Here is a tiny trained network, its code and every weight. The questions are about switching its units off for an input and a target symbol, where a switched-off unit gives its printed mean instead of its output.

import numpy as np


def w(rows, s, z=0):
    codes = np.array(rows[::2]) - 128.0
    scale = np.full(codes.shape[1], s)
    scale[-1] = z or s
    return codes * scale


def f(y):
    return np.maximum(y, 0)


def softmax(a):
    e = np.exp(a - a.max(-1, keepdims=True))
    return e / e.sum(-1, keepdims=True)


def log_softmax(a):
    a = a - a.max(-1, keepdims=True)
    return a - np.log(np.exp(a).sum(-1, keepdims=True))


def net(x, mask):
    ids = ['αβγδεηπστφψω'.index(c) for c in x.split()]
    T = len(ids)
    res = E[ids] + P[:T]
    u = 0
    for l in range(3):
        r = res
        for j in range(2):
            rows = slice(3 * j, 3 * j + 3)
            q, k, v = (r @ M[l][rows].T for M in (Q, K, V))
            z = softmax(np.where(np.tri(T) > 0, q @ k.T / 3**0.5, -1e9)) @ v
            o = O[l][rows]
            res = res + np.where(mask[u + j], z, o[:, -1]) @ o[:, :-1]
        u += 2
        y = f(res @ A[l][:, :-1].T + A[l][:, -1])
        res = res + np.where(mask[u : u + 4], y, B[l][:, -1]) @ B[l][:, :-1]
        u += 4
    return log_softmax(res[-1] @ U[:, :-1].T + U[:, -1])


Q, K, V, O, A, B = {}, {}, {}, {}, {}, {}
E = w([
[107,43,8],'α',
[77,125,99],'β',
[156,173,130],'γ',
[81,150,134],'δ',
[144,142,87],'ε',
[100,125,104],'η',
[174,152,115],'π',
[63,133,126],'σ',
[115,152,126],'τ',
[69,31,70],'φ',
[111,149,102],'ψ',
[241,146,91],'ω',
],0.018)
P = w([
[248,82,36],'0',
[59,173,192],'1',
[248,125,43],'2',
[57,179,192],'3',
[225,116,38],'4',
[56,173,194],'5',
[202,120,23],'6',
[57,166,196],'7',
[190,114,15],'8',
[55,161,195],'9',
[180,108,2],'10',
],0.0083)
Q[0] = w([
[57,110,229],'L0H0',
[136,96,252],'L0H0',
[74,86,169],'L0H0',
[151,157,101],'L0H1',
[254,180,98],'L0H1',
[96,165,159],'L0H1',
],0.011)
K[0] = w([
[162,24,74],'L0H0',
[193,26,52],'L0H0',
[185,64,73],'L0H0',
[127,222,146],'L0H1',
[106,254,127],'L0H1',
[169,122,72],'L0H1',
],0.0095)
V[0] = w([
[113,19,107],'L0H0',
[191,25,75],'L0H0',
[131,151,88],'L0H0',
[173,224,100],'L0H1',
[148,2,104],'L0H1',
[100,210,145],'L0H1',
],0.008)
O[0] = w([
[125,2,180,144],'L0H0',
[99,132,160,153],'L0H0',
[120,134,112,173],'L0H0',
[168,62,122,115],'L0H1',
[154,191,65,253],'L0H1',
[121,37,164,44],'L0H1',
],0.0065,0.0034)
A[0] = w([
[22,133,168,138],'L0N0',
[27,123,143,253],'L0N1',
[68,133,164,195],'L0N2',
[154,177,253,180],'L0N3',
],0.012,0.0032)
B[0] = w([
[77,159,134,227],'L0N0',
[80,133,107,253],'L0N1',
[90,158,134,196],'L0N2',
[172,119,249,166],'L0N3',
],0.013,0.0062)
Q[1] = w([
[114,56,170],'L1H0',
[124,181,254],'L1H0',
[87,84,3],'L1H0',
[196,31,143],'L1H1',
[168,119,52],'L1H1',
[111,23,146],'L1H1',
],0.007)
K[1] = w([
[158,130,128],'L1H0',
[246,126,129],'L1H0',
[97,84,103],'L1H0',
[184,150,226],'L1H1',
[118,147,133],'L1H1',
[108,169,226],'L1H1',
],0.011)
V[1] = w([
[180,198,187],'L1H0',
[26,92,175],'L1H0',
[193,115,140],'L1H0',
[169,71,161],'L1H1',
[61,222,168],'L1H1',
[156,112,253],'L1H1',
],0.0046)
O[1] = w([
[104,62,123,59],'L1H0',
[177,170,98,248],'L1H0',
[57,67,156,7],'L1H0',
[99,117,194,58],'L1H1',
[103,141,156,167],'L1H1',
[2,38,99,3],'L1H1',
],0.0056,0.0059)
A[1] = w([
[175,86,249,191],'L1N0',
[94,146,87,2],'L1N1',
[170,178,136,62],'L1N2',
[117,34,74,184],'L1N3',
],0.012,0.004)
B[1] = w([
[163,4,115,195],'L1N0',
[119,145,51,223],'L1N1',
[111,69,129,255],'L1N2',
[163,173,198,168],'L1N3',
],0.012,0.0066)
Q[2] = w([
[130,53,131],'L2H0',
[101,80,91],'L2H0',
[53,134,42],'L2H0',
[142,31,177],'L2H1',
[152,201,125],'L2H1',
[84,254,134],'L2H1',
],0.0087)
K[2] = w([
[151,108,51],'L2H0',
[236,135,146],'L2H0',
[173,243,82],'L2H0',
[94,39,211],'L2H1',
[197,187,96],'L2H1',
[178,254,35],'L2H1',
],0.0054)
V[2] = w([
[104,255,158],'L2H0',
[67,155,171],'L2H0',
[210,132,65],'L2H0',
[80,98,95],'L2H1',
[91,80,137],'L2H1',
[103,179,218],'L2H1',
],0.0043)
O[2] = w([
[128,122,223,172],'L2H0',
[105,69,159,124],'L2H0',
[179,166,185,159],'L2H0',
[171,40,3,161],'L2H1',
[107,133,99,90],'L2H1',
[109,209,174,3],'L2H1',
],0.0042,0.0043)
A[2] = w([
[94,119,249,247],'L2N0',
[168,186,93,230],'L2N1',
[51,160,200,7],'L2N2',
[67,152,190,70],'L2N3',
],0.011)
B[2] = w([
[124,157,246,166],'L2N0',
[166,151,169,248],'L2N1',
[106,14,83,161],'L2N2',
[60,61,79,158],'L2N3',
],0.013,0.019)
U = w([
[159,175,184,191],'α',
[156,133,49,188],'β',
[135,82,113,101],'γ',
[110,102,3,85],'δ',
[91,196,95,57],'ε',
[108,105,142,48],'η',
[121,150,196,8],'π',
[105,83,69,73],'σ',
[100,161,158,130],'τ',
[140,65,33,91],'φ',
[98,132,105,198],'ψ',
[142,103,164,34],'ω',
],0.016,0.011)

Each question gives the input, a string of symbols that net reads in full, and the target symbol t.
The units are the heads (3 rows each of Q, K, V and O) and the neurons (one row each of A and B). Each row of codes is followed by its name. A weight is (code - 128) times the scale printed after its matrix; where a second scale follows, it is the last column's (O, A, B and U).
mask holds one flag per unit, layer by layer, with each layer's heads first. A switched-off unit (its flag False) gives its mean, the last column of its rows in O or B, instead of its output. The means were averaged over made-up inputs and are rounded, as every weight is.
A unit's drop is (log p(t) with every unit on - log p(t) with that unit switched off) / (log p(t) with every unit on - log p(t) with every unit switched off).
The circuit of an input: a set's keep is (log p(t) with only the set's units on - log p(t) with every unit switched off) / (log p(t) with every unit on - log p(t) with every unit switched off). Starting from the 12 units with the biggest drops (on a tie, the unit counted first), units are removed one at a time, each time the one whose removal leaves the highest keep (on an exact tie, the one counted first), for as long as the keep stays at least 0.8.
circuit, biggest first: the units of the circuit, biggest drop first
most important unit: the unit with the biggest drop
k most important neurons: the k neurons with the biggest drops, biggest first
k most important neurons of layer l: the k neurons of layer l with the biggest drops, biggest first
input φ φ τ φ ω, target α: circuit, biggest first -> (L2N1)
input α φ π ω ε, target α: 2 most important neurons -> (L2N1 L2N2)
input ω π β β η φ τ φ φ δ φ, target β: 2 most important neurons -> (L2N0 L2N1)
input ω φ β σ β ω α, target α: circuit, biggest first -> (L1N3 L2N2)
input φ π π ω φ β β τ γ ω, target φ: circuit, biggest first -> (L1N0 L0H1 L0N3 L2N1)
input ω φ ω π, target γ: 3 most important neurons of layer 1 -> (L1N0 L1N1 L1N2)
input η δ φ η ε γ ε φ ψ, target α: 3 most important neurons -> (L2N2 L2N3 L2N1)
input δ γ φ ω γ ψ, target τ: 3 most important neurons -> (L2N0 L0N1 L0N0)
input α ψ φ, target α: circuit, biggest first -> (L1N3 L2N2)
input γ φ α ε β τ σ, target α: circuit, biggest first -> (L2N2 L2N3)
input ε φ ψ π α η φ ε ω α, target β: 2 most important neurons -> (L2N0 L1N2)
input β δ φ π π φ φ τ ε, target α: 4 most important neurons -> (L2N2 L2N3 L2N1 L1N1)
input β φ η ε σ δ, target η: 4 most important neurons -> (L2N0 L2N2 L0N3 L2N3)
input β φ γ ω γ ε φ, target β: most important unit -> L0H1
input ω γ γ, target β: 2 most important neurons -> (L1N0 L2N0)
input β γ ω φ ω τ, target π: 3 most important neurons -> (L2N0 L0N3 L0N0)
input ε τ δ β φ ψ, target τ: 3 most important neurons -> (L2N0 L0N0 L0N1)
input φ β β ω γ γ γ φ η, target α: 2 most important neurons of layer 2 -> (L2N2 L2N1)
input δ ω γ δ, target η: 2 most important neurons of layer 0 -> (L0N3 L0N1)
input τ φ β, target α: most important unit -> L2N2
input ω ω τ ε σ δ τ η, target ψ: 2 most important neurons -> (L2N0 L0N1)
input γ σ ε φ α η φ α β φ ω, target α: 3 most important neurons -> (L2N1 L2N2 L2N3)
input β δ ω α π τ δ η, target ψ: 2 most important neurons -> (L0N0 L0N1)
input φ γ γ φ φ β ψ, target α: 3 most important neurons -> (L2N2 L2N1 L2N3)
input η π φ, target α: 3 most important neurons of layer 1 -> (L1N3 L1N2 L1N0)
input τ π ω ω δ φ ε ε β, target α: 2 most important neurons of layer 2 -> (L2N1 L2N2)
input σ β ε φ ψ π ε β ψ δ σ, target β: most important neuron of layer 2 -> (L2N0)
input ε φ ε φ φ α, target β: 2 most important neurons of layer 1 -> (L1N1 L1N3)
